Below is a small trained network, with its code and all its weights. Each question gives an input and a class and asks what happens when units are switched off, that is, made to give their printed mean instead of their output.

import numpy as np


def w(rows, s, z=0):
    codes = np.array(rows[::2]) - 128.0
    scale = np.full(codes.shape[1], s)
    scale[-1] = z or s
    return codes * scale


def f(y):
    return np.maximum(y, 0)


def log_softmax(a):
    a = a - a.max(-1, keepdims=True)
    return a - np.log(np.exp(a).sum(-1, keepdims=True))


def net(x, mask):
    res = np.array(x, float).reshape(1, 4) / 4 @ E
    y = f(res @ A[0][:, :-1].T + A[0][:, -1])
    res = res + np.where(mask, y, B[0][:, -1]) @ B[0][:, :-1]
    return log_softmax(res[-1] @ U[:, :-1].T + U[:, -1])


A, B = {}, {}
E = w([
[86,112,61,90,150,107,141,42,115,120,30,106],'x0',
[142,250,227,73,107,86,64,88,68,141,104,84],'x1',
[161,78,56,81,90,13,112,113,134,81,207,179],'x2',
[222,47,122,110,86,193,100,69,205,204,143,121],'x3',
],0.012)
A[0] = w([
[181,119,163,244,87,215,113,204,156,167,153,68,137],'N0',
[142,16,40,154,133,100,181,175,164,56,202,195,124],'N1',
[95,114,64,162,172,199,203,114,142,156,109,90,219],'N2',
[133,182,124,10,83,16,57,101,138,112,176,125,254],'N3',
[110,124,123,114,177,149,147,63,99,140,78,105,189],'N4',
[113,123,68,116,124,2,161,162,90,46,185,107,214],'N5',
[211,75,87,122,81,187,105,55,188,198,94,106,134],'N6',
[95,145,120,202,144,125,177,186,92,90,103,131,205],'N7',
[160,119,233,198,114,201,103,159,169,150,174,163,170],'N8',
[226,111,109,59,89,77,30,48,147,159,142,129,172],'N9',
],0.0091,0.0049)
B[0] = w([
[156,132,134,88,202,128,205,166,113,102,129,92,202],'N0',
[115,144,105,186,108,172,187,99,147,154,178,216,254],'N1',
[113,180,73,113,123,115,176,107,183,103,97,119,196],'N2',
[159,76,183,109,78,74,79,96,73,120,148,127,215],'N3',
[58,137,111,98,144,171,61,90,105,100,68,131,171],'N4',
[156,170,134,171,147,79,95,129,114,185,157,248,219],'N5',
[138,30,113,77,112,165,119,142,200,150,105,112,220],'N6',
[130,238,151,146,140,119,73,138,149,134,153,101,182],'N7',
[188,135,174,95,178,148,216,197,129,99,160,112,198],'N8',
[132,65,139,106,66,178,145,98,99,115,147,83,204],'N9',
],0.011,0.023)
U = w([
[147,79,200,87,96,148,63,73,124,156,143,45,180],'0',
[162,184,207,121,210,110,165,221,57,80,190,70,190],'1',
[96,82,39,120,145,128,126,92,206,111,78,70,68],'2',
[101,162,92,209,174,132,148,142,176,152,163,177,59],'3',
[161,91,139,42,191,147,175,166,208,129,119,89,104],'4',
[160,102,117,136,63,122,141,104,92,142,187,169,141],'5',
[155,159,185,121,137,2,27,141,26,136,136,169,47],'6',
[15,223,154,98,173,145,60,114,104,114,25,79,255],'7',
],0.0099,0.0024)

Each question gives the input, the list of numbers given to net, and the class t.
The units are the neurons (one row each of A and B). Each row of codes is followed by its name. A weight is (code - 128) times the scale printed after its matrix; where a second scale follows, it is the last column's (A, B and U).
mask holds one flag per neuron, in row order. A switched-off neuron (its flag False) gives its mean, the last column of its row in B, instead of its output. The means were averaged over made-up inputs and are rounded, as every weight is.
A unit's drop is (log p(t) with every unit on - log p(t) with that unit switched off) / (log p(t) with every unit on - log p(t) with every unit switched off).
The circuit of an input: a set's keep is (log p(t) with only the set's units on - log p(t) with every unit switched off) / (log p(t) with every unit on - log p(t) with every unit switched off). Starting from all 10 units, units are removed one at a time, each time the one whose removal leaves the highest keep (on an exact tie, the one counted first), for as long as the keep stays at least 0.8.
circuit, biggest first: the units of the circuit, biggest drop first
unit that matters most: the unit with the biggest drop
k most important neurons: the k neurons with the biggest drops, biggest first
drop of u: that unit's drop, to one decimal
input [-3,0,1,2], class 4: circuit, biggest first => (N5)
input [4,-6,-3,7], class 2: 2 most important neurons => (N2, N4)
input [3,-7,2,7], class 2: 2 most important neurons => (N6, N8)
input [1,5,6,2], class 0: 2 most important neurons => (N9, N1)
input [6,-2,5,6], class 2: circuit, biggest first => (N6, N8)
input [-5,-8,-5,-6], class 1: 2 most important neurons => (N0, N8)
input [-7,-1,4,5], class 4: 2 most important neurons => (N8, N0)
input [-5,3,3,6], class 0: 3 most important neurons => (N9, N3, N2)
input [8,0,-6,2], class 7: 3 most important neurons => (N4, N1, N9)
input [-3,-2,-7,1], class 1: 2 most important neurons => (N6, N8)
input [4,-6,-2,7], class 2: 2 most important neurons => (N2, N8)
input [0,7,3,2], class 0: 2 most important neurons => (N9, N5)
input [-3,-4,2,2], class 3: 3 most important neurons => (N1, N3, N9)
input [6,7,6,2], class 0: unit that matters most => N9
input [0,6,-1,2], class 0: drop of N5 => 0.2
input [-7,-7,7,-6], class 3: drop of N1 => 1.0
input [6,0,-7,1], class 7: drop of N4 => 0.2
input [0,-5,6,-2], class 3: drop of N1 => 0.3
